[ 19  28   2  -3 -32   5 -26  -4 -36   5  37   6  11  58  31 -34 -33  15
 -23 -23 -26  -6  28  32  35   8   2   0 -47 -37  15  27 -22  24  12] | nitez
[  8 -27   8 -44 -13   9 -16 -15 -54   3   4   4  10   7  23 -13  -2 -13
   3  18 -31  -4  23 -13  27 -13 -18 -23   4   0 -36  -2 -16  16   5] | fasa
[-17 -18 -11  19 -16  23 -24  -1 -20  -1  44  -4  25  47 -15 -11 -35 -15
  20  -9  -8 -20  12  -6  59   2  19  -9 -16  19   1  -1   7  35  -1] | fis
[ -5 -36 -15 -33  33  -2 -15 -10 -24 -11  -3  -2  14  52  36 -10 -55 -38
   8 -11  15 -12  26   0   8  -8 -19 -12  10 -14  -6  21  -4   1 -13] | Nepe
[ -4  -4 -16  44  35 -25  24 -49   1 -16 -17 -31  40  -8  46  33  31  -6
  39 -28  28  16  30   3 -14   6 -10  10   3 -26 -17  32   0 -38  -4] | fis
[ -1 -28  -7  21  23  15 -15 -41 -17 -26   9 -26 -15 -10   0  37  14  21
  19   3 -13   6 -27  -8  33 -20  14 -48  17  15 -22  19  10   2  23] | Nepe
[ 11 -12  32 -51  24 -22   0  42   1  23  -5 -11  29 -28 -16 -42  33  21
 -12 -16  14 -36   6   0 -20  31  18   5   2 -63   2  14  12 -39  -8] | fasa
[ 22 -15 -24  72  -6  -2   5   7 -55  12 -20  17  13  39  11  14   6  18
   0 -68   6  23  -7   1  -4   1  28 -44 -32   6 -30  16 -19 -19  65] | rig
[  0 -44 -10  40  -9 -19  -3  29  16  -6  15 -21  -4  28  21  50 -27  -1
 -11 -29   6   8  -4  -2 -29 -25 -15   1 -20   4  15  -6  20  12   7] | nitez
[  1 -21  -2 -39  24  12 -18 -11 -47  -5  -1 -26  26  27  13  -7 -40 -14
  19   7 -39  -8  58   1  40  10 -18 -19  19  -6  -6  35 -16   6 -20] | Niso
[-11  48  -5  56   8  -2 -55 -13 -14  19  37  27   2  22  -4  14  25  45
 -42 -21 -21 -41   3  12  -3 -15  37 -39   0  24  25  15  -5 -29  39] | diso
[ 19  25  -6  23   4  20 -51   6 -25   9  33  15  13  42  41   5 -33  16
 -34 -27 -10 -15  16   4  19 -24   7 -27  -6 -18  -7   8  -4   7  35] | Niso
[ 10   2  -9 -24  -4  28 -34  -7 -14  20  11   7   4  21  16  14 -38 -30
   5   1 -14   0  34  -3  33  11  -8 -15 -13 -15   9   7 -13  46   7] | rig
[  2 -34 -18   1  -1  17 -41  16  16  -6  32 -17 -12  17  -5  15 -52 -12
  -5   8 -12  -7   1  10  22  14  -4  -4   0  24  19  -3   1  43   3] | diso
[ 15 -29 -11  63   7   7  -8 -18   3  51   2   7  -4  -7  12  -9  36  -8
  12 -26 -14   0  -3  -6   0 -15  11 -28 -11 -62   5  28 -11  20  27] | rig
[-10 -26  17 -59  22  -1 -51  22 -12   7  -6  -3 -12  32  28 -20 -22  -4
 -20 -14 -30 -13  31   7  24  -3  -4 -15  36   1 -22  16  -3  -1 -10] | niv
[  8   0 -11 -30   6  34 -36   7 -42  12  30  27  13  34  27  -4 -21  -7
  14 -28   6 -12   3   5  52  20  21  -9 -25   9   0  11 -14  28  35] | Nepe
[ 19 -33 -22 114  12  12 -15  17  27  27 -22  -9  10   8  13  28  46   1
  -9 -37  -7  10  36 -32 -19 -13   3  13   0 -58 -42   6  -3  15  27] | Zevef
[ 13 -14  -2   6 -28 -10  -1  32  -4  13   6 -20   0   7  18 -34 -32  -3
  -1 -11  -1   7  10  15  24  13 -15  12 -11  -7  -4  -5 -18  24  37] | Niso
[ 12 -16  22 -59  30 -28  46 -18 -33   8 -12  -2  29 -50  17  17  22  29
  28   7  32 -10  37 -39  -8  37  11  -6  12 -39 -14  23   4 -25   4] | Niso
[  0 -22   9 -16  21  11 -45 -37 -18   4  -1  -4  -7  47   0  11 -24  -8
 -19 -16 -63 -18  26  11  15  -6   0 -23  15   2  17  52 -22  31 -22] | niv
[ 21 -29  -8 -31   9  26 -26   2 -30  14  46   0  39  31  34  -9  -8 -17
 -20 -12   2  -9  -2   9  -5  22  -7   6 -23 -25 -17  -5   0  18   3] | niv
[ -4 -33 -29  18  -7   4 -33  38  -8  -3 -22  -9  -3   3  10  51 -36  -3
  -9   1  -7 -19  -4 -17 -44  25 -31  -5  -2   8  18  -1   1  12 -19] | Pelos
[  9  19 -16 -13   0   6 -17 -13 -17  -2  24  20  27   8  22 -32 -58  -9
   7   6  23 -25  14  -6  33  19  15   5 -20  -1  13   1 -12   9 -15] | Pelos
[ 14  -4 -31  63   4 -16 -17   3   7  10 -13   6  13 -33  18   4  -9 -33
  -7 -17  30  -8  31   3 -11  15   7 -39  14  20 -16  -8  -5 -32  28] | Rezaz
[ 13  -3 -19 -21   8  23 -39   2 -22 -10  10  14  -3  22   4 -19  -2 -17
   1  17 -20 -19  -4  20   5  -5 -11   0   9  13 -11  12 -10  11  -1] | fasa
[ 12 -54   0  28  25 -18 -47  29 -23  37 -48  -4 -17  21   2  11 -10 -17
 -30 -34 -21  48  -9  -5 -15  -9  -3 -69  14 -31 -39  -9 -15 -35  48] | figel
[ 21 -24 -29  -5  -8  19 -21  15 -45  19   7   7   7  32  12 -15 -23 -23
   6 -11 -26  10  13  10  17  25  -2   2 -26  14  -8  10 -35  18  -1] | niv
[ 14 -11 -16  -2 -13   8  -6   4 -13  12  12   7   7  26  30 -10 -25 -10
  31 -23  -6  14  23  -3  43  15   7   6 -17  14  -4   8   1  63  23] | Rezaz
[  3 -75 -28  92  -2   2 -24   4  -8  27 -19 -36 -61  17 -50  54  29 -33
  10 -24 -26  43  18 -13 -14 -29   8 -20 -24 -26 -31  12 -41 -14  37] | figel
[ 12  18 -25  73 -42  16 -25 -35 -15  24   0  52  25 -20 -36   2   4  -3
 -23 -16  -4  -9   3  -6  21  51  37 -56 -24   2 -12 -28  -7  23   6] | Zevef
[ 28 -14 -39  65  11  -3 -25 -21   3  10  26  -1 -25 -16  13  36  24  32
   0 -12   4  26  15  -6  25  28  31  -7 -16   5 -43  -7 -11  27  55] | diso
[  3  30  -1 -54  17   1 -15 -15 -47 -20  19 -29  31  30  20   2 -41 -10
   6  14  -4 -11  52   8  27   9  -5 -20   7  31  -1  14   0 -19   2] | fuda
[ -8 -27 -23  14  -2  -6 -27   5 -12  -3  36 -44 -23  13  18 -11 -28  -9
  13   4  -2 -28  22   5  29  -6  -1  -3   8  43 -11   8 -14  18  34] | diso
[ 11 -26  -5  40 -13 -40 -12 -50 -36  25 -23  -2 -25 -10 -19  10  12  -9
  -8  -8   2  19   4 -32   5 -20  23 -65   3 -15 -44  -6 -25  -3  53] | diso
[ -6   8   3  -1  -9   8   2   4  -4  -6  14 -35  32  40  -3  26  -7  -6
   6 -30  -9   5  56   8  31  11 -15  15  -6   5 -12   3  14  40  26] | Niso
[  8   6  32 -34  44   6  22  -6  35  28   7 -24  15 -56  -8  39  35  -1
 -17   5   3  12  65 -11  14  38   0  26   0 -52   0  -3  -1   5  13] | diso
[  8 -15  21 -79  26   0   8  13 -19  23   7  16  24 -65  -8  -4  43 -39
 -10  39   4 -11  18   8 -25   0 -25  25 -14 -53  -2 -12 -11 -63 -41] | Pelos
[ -2  10 -28  17  11  12 -56 -17   7 -15 -13 -10 -13 -13   1  51  23 -43
   8  29 -10  11  10  -3   6 -45 -22 -25  27  20 -24  -9  -1 -19   4] | Nepe
[ -1 -52 -13   4  -2  -6 -20  40  16  -3   0   6 -17  32  -6  31  -8 -18
 -27 -16   9  18   3  -1 -34 -17  -7   0 -10  -4 -12 -20  12  -8  -2] | Nepe
[ -9 -22  -7  50   0  15 -14  -9  -5   2  48 -22  19  60  46  -9 -56 -31
 -15  -3 -10 -19  34   6  23 -33 -23   4  -6  18   8   8 -16  25  34] | fis
[ -4 -10  -1  29 -16  15   5  -3 -27  32  36  -7  -8 -10  32  23   6   6
  16  11  -2  34  41 -21  30 -21   3 -27 -28 -24  -1 -11  -6 -16  41] | Rezaz
[ 26 -27 -16  22  18  26 -24 -25 -26  16 -39   9  56   6  -2  -1  10 -22
  26 -21  -7  -2  -3 -31 -11  28  18 -16  -1 -61  -7  32 -18  10 -29] | Zevef
[ 13  -3 -13 -16  -4  46 -26  10 -29   1  29  19  -8  37  11   5 -32 -17
   8 -28   1  11  12  37  47  15   8  -8 -34  -8   0  16 -18  17  28] | rig
[  9  27   7  39  20  -1  -9 -62 -32   8  16  -2  29   6  14   0  19   1
 -15 -27  21 -26   4 -13   3 -41  19 -59   3 -59 -16  26   7 -28  27] | diso
[  5  42  -4 -21  -1  -1  -9 -18 -39  -2  10   3  22  62  44  43 -51  -2
   5 -30   8  23  41 -13  28 -12  -5   3 -43 -25   6   3  -3  19   2] | nitez
[ 16   5  -1   6  -9  12 -37  18 -48  -7   2   3  15  39  27  10 -39  -8
   1 -19 -23   3  13   6  39 -49 -16 -64   1  -3 -15  13  17   2  25] | Zevef
[-10  -5  -1  -6  -6  11 -25 -16 -14 -15  17 -42   9  29  14  10 -51  23
  -1  10 -15 -13   6 -15  29  19  -7   0   1   1  12   9 -11  38   5] | diso
[  6 -27   3 -99   8  21 -43  -8 -29 -23  15 -10  11  43  -1  12 -49 -45
   8  13  14 -12   3  -1  -7   8   1 -16  27  33  -7  10   3  26  12] | Niso
[ -2  -3 -22   8   6  24 -29   7 -13  22  27 -10  -4  54  -9  -5 -47 -29
 -26  -3 -19  11  11   6  33   3  -9  10 -22   8 -13 -31 -16  35  11] | niv
[ 29   6  25  16 -24 -14  24 -42 -11  19 -23 -23 -18 -18  -5  37  11  16
   1 -33  -7  12  32 -14  25  27   1 -30 -20 -39  -9  26 -12  74  78] | fasa
[ 16  22 -29  41   7   5 -27   5  -6  20  -4   6  20 -54 -16  18  15 -26
  -7  -4  15 -22  -5   7  -6   8 -11 -39 -15 -40  -7 -23  11 -33 -19] | fasa
[ 16  30 -27  62  26  -6 -40   7 -22 -14 -31 -19 -16 -11 -22   8 -27  33
 -10  -7  14 -26 -34   5  11  27   9 -53  21 -27  -8  19   1 -32  27] | fuda
[ 15  26  -7  38  25  -6 -47 -23 -47  28   1  13   6   1 -41  32   5 -26
 -13  -8 -22  -6  -2  22  29 -33  -7 -54 -20 -51   9   9 -13 -37  20] | fuda
[  7 -18  -7 -24   7 -21 -36  24 -24  21  38 -13 -26  34  69  -5 -26  22
   3  -2 -18  16  66 -11  48 -20   1   8  -6   5 -37 -10  -2  17  27] | fuda
[  2  52  11  13  -6   8 -11 -22 -13  11   1   7   8 -33 -23  21 -24  13
 -54  -5 -13 -56  20 -14   2  21  15 -34   4  14  13  -6 -15   3  -3] | Niso
[ -5 -27 -20   8 -11  22 -24 -20 -24  -3  10   9   1  32 -10 -13 -33 -29
   8   3  -6 -12 -19   0  13  -2   4  -7  -8  29  -2  -7 -24  24   3] | fasa
[ 17  54   0 -60   2   3 -45   5 -43  12  13  26  19  33  35 -21 -10  -2
 -26 -29 -31 -19  35  25  30   1  10 -20 -18  14  -1  14  -9   5  -1] | Nepe
[ -2  21 -14 -46   6  45 -32 -39 -34   2  53 -40  46  35  45   0 -32 -24
  37 -11   9 -13  36  -5  38   7   5   9 -22 -33   2  14   0  26 -28] | Niso
[ -8 -36  -5  32 -10  31 -22   1 -30  33  13  -2  -8  19   7 -21 -54 -12
  -6 -16 -33  -2  35 -14  60  10   9 -17 -23 -32  -2  -2 -35  26  -9] | Rezaz
[ 13  65  36 -45  51  18 -18   2  13   5   5  -4  28  -1 -11   8  40  16
 -29  24 -32 -21  27 -12  -2 -32  11  26  24 -14   3  12   8 -16   0] | Zevef
[ 13  -7   8 -35  11  15 -43  20 -26   6  30  -3  -1  28  30  -5 -10   4
   7 -23 -25 -19   7  17  42  -3   4 -18  -1  -7  -4  33  12  32  23] | fis
[ 11  -3 -15  44  44 -11 -51  11   1  13 -27 -16   4  23  15  15  43 -26
   6 -36   0  16   4  13 -28 -51  -9 -15  11 -60 -24  32  -5 -64  15] | figel
[ 16  -4   0   6   0  14 -14  -8  18  -6  47 -23  -8  17   8  -1 -40 -20
   8  14   1  -1  45   7  46 -12   0 -11  -8  -6  11  21   1  29  30] | figel
[  3  33  -7  -7   2  46 -24 -30 -19   0  11 -30   3  39   1  10 -68 -51
   6  -3 -10 -10  43   3  30  -2   1 -35   1   6  34  28 -13  28   2] | fuda
[  5 -14 -30  39   9  18 -46 -34 -43  -1   5  13  -7  -4 -18  25 -18 -18
   0 -18  24 -15 -38  -6   8 -13  35 -68  -9   1 -29  -7 -15 -37  11] | rig
[  2   6  15   4  17 -18 -16 -31  18 -21 -13 -29  17 -25  -6  19  40 -20
  18   3  15   5 -26  30 -18 -44 -17 -34  28 -33   2  21  29 -48  11] | Zevef
[-13 -38 -32 114 -50  34 -12   9 -14  46 -11  20 -74 -37 -50 -12   3   0
  15  21  -5  16 -25 -35  16  15  49 -59  -7  11   9 -11 -47 -13  50] | Rezaz
[  4 -12 -18 -22 -27  -5 -37  -4 -49  24  34 -29  -9  40  41   1 -36 -17
  13 -19  -7 -17  23   4   8  22  -2 -29 -29   5   6  19 -10  40  31] | fis
[ 12  16  -7 -46  13   7 -41  -7 -22 -17  21  -4  10  33  13  -2 -39 -14
   3   2   5 -21  23  13  23  -7   6 -46  14  12  -4  23  18   6  12] | rig
[ 18 -41   9 -22 -45  -9 -19 -19 -12  20  -4  18  22  11  -1 -30  54 -26
  11 -33  13  39   3   9  10  20  22 -42 -11 -47 -39   1  10  22  39] | Nepe
[  9   9 -16   9   2  34 -25  19  10  -6  14   0 -23 -16  20  -3  11   4
  30 -15  26 -10  -4   5  24  16  33  -5   5 -11   0  28   5   0  14] | nitez
[  0 -16 -16  10 -11   6   8 -17 -11  10  26 -12  13  30  30 -33   3 -29
  31 -17  11   1  15   9  37 -10 -13  29 -14 -12 -17   7 -11  46  31] | diso
[ 22  72 -24  92  17  27  -9 -23 -14   7  31  -8  35   0  19  30   6  32
 -46 -47  12 -34  12  26   0  40  10 -33 -28  -7  -6   0  10   4  60] | Zevef
[ 16  29 -20  16  25  25 -50  17  -9  20 -26 -12 -23 -10 -22  34  22 -52
  14  -3 -32  21  27  -7  26 -61   7 -29  14   9 -22   9 -15 -30  -4] | niv
[  5  14 -23   1  28  -5 -23 -10 -23   4  12   4  -2  25  34   8 -48  18
 -13   5  15 -18  13  -8   8  27   0   0 -17 -13  14  10 -25  -3  17] | Nepe
[-14  11 -13 -10 -39  38 -13 -39 -33   0  21   1  20  22  -7 -31 -51 -19
 -10   6 -26 -21   3  21  36  49 -10 -16 -21   4  26   1 -25  46 -32] | diso
[ 13 -26 -15  16   8   2 -11  11   3  -9 -13 -12   2  25  -6  43 -23 -25
 -10 -22  -5  24 -19   8 -27 -17 -16  -3  -9   0   1 -10  11   8 -14] | fuda
[  9  45  23 -36   7   0  -2 -23 -26  23  -8  12   4 -74 -37  20  36  11
 -26  27 -34 -45  11   6  -7  40  -1 -18  -5 -18  30  16 -19 -17 -16] | Rezaz
[  9  28 -30  72  34 -10 -32  18 -13  17 -44  -5 -12  -1 -43  30  59   5
 -12  -1 -34  19 -18  -8   3 -37  -5 -27  13  -1 -35 -10  -1 -30  39] | Nepe
[  3  40   3 -25   3  12 -29  16 -20 -21  28 -18   9  41  28  -8 -47 -25
  -3 -18  -5 -32  47   3  46 -46  13 -13   8  55  -7  15   5   4  14] | nitez
[  8   7 -13   9  19  10 -17 -11 -18  -1  -9  -3   5  -2  15  10 -26 -18
  12 -14 -20 -32  21  -1  32   3 -10  -5  11  17   1  26  -9  37   2] | Rezaz
